Below is a small trained network, with its code and all its weights. Each question gives an input and a class and asks what happens when units are switched off, that is, made to give their printed mean instead of their output.

import numpy as np


def w(rows, s, z=0):
    codes = np.array(rows[::2]) - 128.0
    scale = np.full(codes.shape[1], s)
    scale[-1] = z or s
    return codes * scale


def norm(h):
    return h / np.sqrt((h * h).mean(-1, keepdims=True) + 1e-5)


def f(y):
    return y / 2 * (1 + np.tanh(0.7978845608 * (y + 0.044715 * y**3)))


def log_softmax(a):
    a = a - a.max(-1, keepdims=True)
    return a - np.log(np.exp(a).sum(-1, keepdims=True))


def net(x, mask):
    res = np.array(x, float).reshape(1, 3) / 4 @ E
    u = 0
    for l in range(2):
        y = f(norm(res) @ A[l][:, :-1].T + A[l][:, -1])
        res = res + np.where(mask[u : u + 4], y, B[l][:, -1]) @ B[l][:, :-1]
        u += 4
    return log_softmax(norm(res)[-1] @ U[:, :-1].T + U[:, -1])


A, B = {}, {}
E = w([
[50,69,123,1,75,89,219,165,124,129,183,79],'x0',
[102,111,106,153,137,131,162,202,207,162,149,169],'x1',
[232,124,189,50,94,144,130,150,175,101,174,98],'x2',
],0.0084)
A[0] = w([
[184,137,112,193,69,222,12,155,84,173,165,214,147],'0.n1',
[169,52,51,95,99,120,140,95,196,145,168,131,254],'0.n2',
[146,91,143,179,2,119,114,53,67,131,116,34,104],'0.n3',
[128,127,131,144,59,114,133,165,106,127,97,101,9],'0.n4',
],0.0047,0.0046)
B[0] = w([
[122,85,113,84,106,118,170,186,104,105,136,134,253],'0.n1',
[120,100,44,157,90,154,126,130,122,135,71,112,254],'0.n2',
[239,112,113,158,170,15,122,147,174,138,97,77,181],'0.n3',
[144,201,149,158,124,159,167,92,253,228,184,95,92],'0.n4',
],0.012,0.0041)
A[1] = w([
[173,175,152,202,141,196,101,154,135,105,117,143,152],'1.n1',
[137,143,125,134,133,99,175,162,254,194,159,189,19],'1.n2',
[182,127,169,90,64,184,91,122,213,108,177,120,6],'1.n3',
[116,118,98,153,147,154,164,154,156,153,140,144,41],'1.n4',
],0.0095,0.0019)
B[1] = w([
[54,154,154,64,56,175,189,106,161,169,180,25,254],'1.n1',
[163,213,158,69,161,128,122,67,22,118,23,47,195],'1.n2',
[11,145,137,214,211,97,108,72,117,173,130,215,239],'1.n3',
[236,155,194,99,150,58,82,68,137,112,141,126,216],'1.n4',
],0.013,0.0036)
U = w([
[242,199,176,69,160,104,78,47,78,111,37,17,124],'0',
[51,141,183,56,27,211,225,209,168,148,198,38,187],'1',
[12,152,149,218,208,108,70,51,124,163,123,212,145],'2',
[200,39,72,167,105,108,42,215,170,49,64,206,119],'3',
[206,159,152,161,205,207,119,191,214,151,211,161,2],'4',
],0.011,0.0065)

Each question gives the input, the list of numbers given to net, and the class t.
The units are the neurons (one row each of A and B). Each row of codes is followed by its name. A weight is (code - 128) times the scale printed after its matrix; where a second scale follows, it is the last column's (A, B and U).
mask holds one flag per neuron, layer by layer. A switched-off neuron (its flag False) gives its mean, the last column of its row in B, instead of its output. The means were averaged over made-up inputs and are rounded, as every weight is.
A unit's drop is (log p(t) with every unit on - log p(t) with that unit switched off) / (log p(t) with every unit on - log p(t) with every unit switched off).
The circuit of an input: a set's keep is (log p(t) with only the set's units on - log p(t) with every unit switched off) / (log p(t) with every unit on - log p(t) with every unit switched off). Starting from all 8 units, units are removed one at a time, each time the one whose removal leaves the highest keep (on an exact tie, the one counted first), for as long as the keep stays at least 0.8.
circuit, biggest first: the units of the circuit, biggest drop first
most important unit: the unit with the biggest drop
k most important neurons: the k neurons with the biggest drops, biggest first
top k neurons in layer l: the k neurons of layer l with the biggest drops, biggest first
drop of u: that unit's drop, to one decimal
input [-4,6,-4], class 0: most important unit => 1.n4
input [7,-7,2], class 0: 2 most important neurons => (0.n3 1.n1)
input [-5,5,7], class 2: 2 most important neurons => (1.n3 0.n3)
input [3,2,-4], class 2: 2 most important neurons => (1.n1 0.n1)
input [0,-3,-3], class 3: circuit, biggest first => (1.n1 1.n2 1.n3)
input [-3,-2,-1], class 3: circuit, biggest first => (0.n1 1.n2)
input [-1,3,2], class 3: 2 most important neurons => (0.n2 1.n1)
input [-4,-5,6], class 2: top 3 neurons in layer 1 => (1.n3 1.n2 1.n4)
input [-7,-5,-5], class 1: circuit, biggest first => (1.n1 1.n4)
input [6,0,7], class 2: circuit, biggest first => (1.n3 0.n1)
input [1,0,-1], class 3: circuit, biggest first => (1.n1 1.n2)
input [3,-1,0], class 3: 2 most important neurons => (1.n1 0.n2)
input [5,6,-7], class 2: 4 most important neurons => (0.n3 1.n1 0.n2 0.n1)
input [-7,6,-1], class 1: 2 most important neurons => (1.n1 0.n3)
input [-3,-1,0], class 3: 2 most important neurons => (0.n1 1.n1)
input [-5,3,-5], class 1: top 2 neurons in layer 1 => (1.n1 1.n3)
input [-5,8,-2], class 0: drop of 1.n2 => 0.1
input [-3,5,-2], class 0: drop of 1.n3 => 0.0
input [-6,-1,4], class 1: drop of 1.n1 => 0.6
